Below are the code and all the weights of a small trained network. Each question names an input and a class and asks about switching units off, where a switched-off unit gives its printed mean instead of its output.

import numpy as np


def w(rows, s, z=0):
    codes = np.array(rows[::2]) - 128.0
    scale = np.full(codes.shape[1], s)
    scale[-1] = z or s
    return codes * scale


def norm(h):
    return h / np.sqrt((h * h).mean(-1, keepdims=True) + 1e-5)


def f(y):
    return y / 2 * (1 + np.tanh(0.7978845608 * (y + 0.044715 * y**3)))


def log_softmax(a):
    a = a - a.max(-1, keepdims=True)
    return a - np.log(np.exp(a).sum(-1, keepdims=True))


def net(x, mask):
    res = np.array(x, float).reshape(1, 3) / 4 @ E
    u = 0
    for l in range(3):
        y = f(norm(res) @ A[l][:, :-1].T + A[l][:, -1])
        res = res + np.where(mask[u : u + 3], y, B[l][:, -1]) @ B[l][:, :-1]
        u += 3
    return log_softmax(norm(res)[-1] @ U[:, :-1].T + U[:, -1])


A, B = {}, {}
E = w([
[127,186,138,109,89,252,226,68,219,138,182,162],'x0',
[46,121,129,157,120,54,158,62,31,105,123,68],'x1',
[1,251,84,155,155,114,80,106,43,172,86,21],'x2',
],0.0095)
A[0] = w([
[136,186,95,129,166,213,49,169,180,196,103,130,2],'L0N1',
[168,52,134,119,155,107,135,152,154,105,120,126,137],'L0N2',
[142,159,69,121,154,134,2,218,124,159,112,120,177],'L0N3',
],0.0098,0.006)
B[0] = w([
[45,95,251,83,160,162,138,156,231,27,197,209,187],'L0N1',
[154,167,102,197,67,142,88,125,58,114,61,113,207],'L0N2',
[157,158,232,87,128,89,124,35,110,195,133,203,254],'L0N3',
],0.013,0.0092)
A[1] = w([
[153,107,103,147,132,158,91,251,155,95,128,132,4],'L1N1',
[166,75,177,123,105,111,106,107,124,119,114,159,99],'L1N2',
[111,78,126,118,181,76,114,154,110,128,141,128,49],'L1N3',
],0.017,0.0028)
B[1] = w([
[162,167,6,116,95,139,168,203,156,54,91,38,160],'L1N1',
[155,108,33,173,119,117,97,162,39,126,141,84,252],'L1N2',
[132,145,193,110,195,180,35,132,161,72,178,83,153],'L1N3',
],0.013,0.012)
A[2] = w([
[154,39,143,162,117,145,125,146,134,57,147,160,86],'L2N1',
[77,158,125,132,134,189,160,106,136,147,132,107,189],'L2N2',
[137,8,109,121,104,74,176,144,104,155,137,128,2],'L2N3',
],0.016,0.0026)
B[2] = w([
[187,249,99,183,132,97,117,61,62,164,157,109,234],'L2N1',
[171,149,49,155,86,181,159,158,103,105,65,175,255],'L2N2',
[60,94,141,87,171,124,152,53,165,211,127,89,184],'L2N3',
],0.017,0.0068)
U = w([
[96,138,254,56,146,157,139,151,178,134,154,202,130],'0',
[87,73,167,105,190,97,78,147,133,74,183,63,105],'1',
[161,190,133,158,129,82,85,87,48,178,116,126,180],'2',
[153,160,40,159,78,177,175,184,131,87,83,114,195],'3',
[75,68,119,134,165,84,190,119,164,182,168,92,74],'4',
[133,93,160,113,154,111,145,157,188,132,96,108,1],'5',
[133,123,154,123,141,96,143,147,194,136,141,103,40],'6',
],0.019,0.0064)

Each question gives the input, the list of numbers given to net, and the class t.
The units are the neurons (one row each of A and B). Each row of codes is followed by its name. A weight is (code - 128) times the scale printed after its matrix; where a second scale follows, it is the last column's (A, B and U).
mask holds one flag per neuron, layer by layer. A switched-off neuron (its flag False) gives its mean, the last column of its row in B, instead of its output. The means were averaged over made-up inputs and are rounded, as every weight is.
A unit's drop is (log p(t) with every unit on - log p(t) with that unit switched off) / (log p(t) with every unit on - log p(t) with every unit switched off).
The circuit of an input: a set's keep is (log p(t) with only the set's units on - log p(t) with every unit switched off) / (log p(t) with every unit on - log p(t) with every unit switched off). Starting from all 9 units, units are removed one at a time, each time the one whose removal leaves the highest keep (on an exact tie, the one counted first), for as long as the keep stays at least 0.8.
units of the circuit, in order: the units of the circuit, biggest drop first
unit that matters most: the unit with the biggest drop
k most important neurons: the k neurons with the biggest drops, biggest first
top k neurons in layer l: the k neurons of layer l with the biggest drops, biggest first
drop of u: that unit's drop, to one decimal
input [6,-1,4], class 3: unit that matters most => L2N2
input [4,7,-3], class 4: units of the circuit, in order => [L2N3 L0N2]
input [4,1,-2], class 3: 3 most important neurons => [L0N3 L1N2 L0N1]
input [-7,-8,2], class 0: top 2 neurons in layer 2 => [L2N1 L2N2]
input [6,-4,7], class 0: 2 most important neurons => [L0N1 L1N2]
input [1,0,-3], class 3: 2 most important neurons => [L0N3 L1N1]
input [4,3,-2], class 3: 3 most important neurons => [L0N3 L1N2 L0N1]
input [-5,7,5], class 1: units of the circuit, in order => [L0N2 L1N3 L2N1]
input [-8,7,3], class 1: units of the circuit, in order => [L1N3 L2N1]
input [5,8,-2], class 3: 2 most important neurons => [L0N3 L1N2]
input [7,-2,8], class 3: 2 most important neurons => [L2N2 L0N3]
input [5,2,-6], class 2: drop of L2N1 => 0.5
input [-6,6,0], class 1: drop of L2N2 => 0.1
input [-3,-8,7], class 0: drop of L1N1 => 0.0
input [4,4,-8], class 2: drop of L2N1 => 0.3
input [3,0,3], class 3: most important neuron => [L2N2]
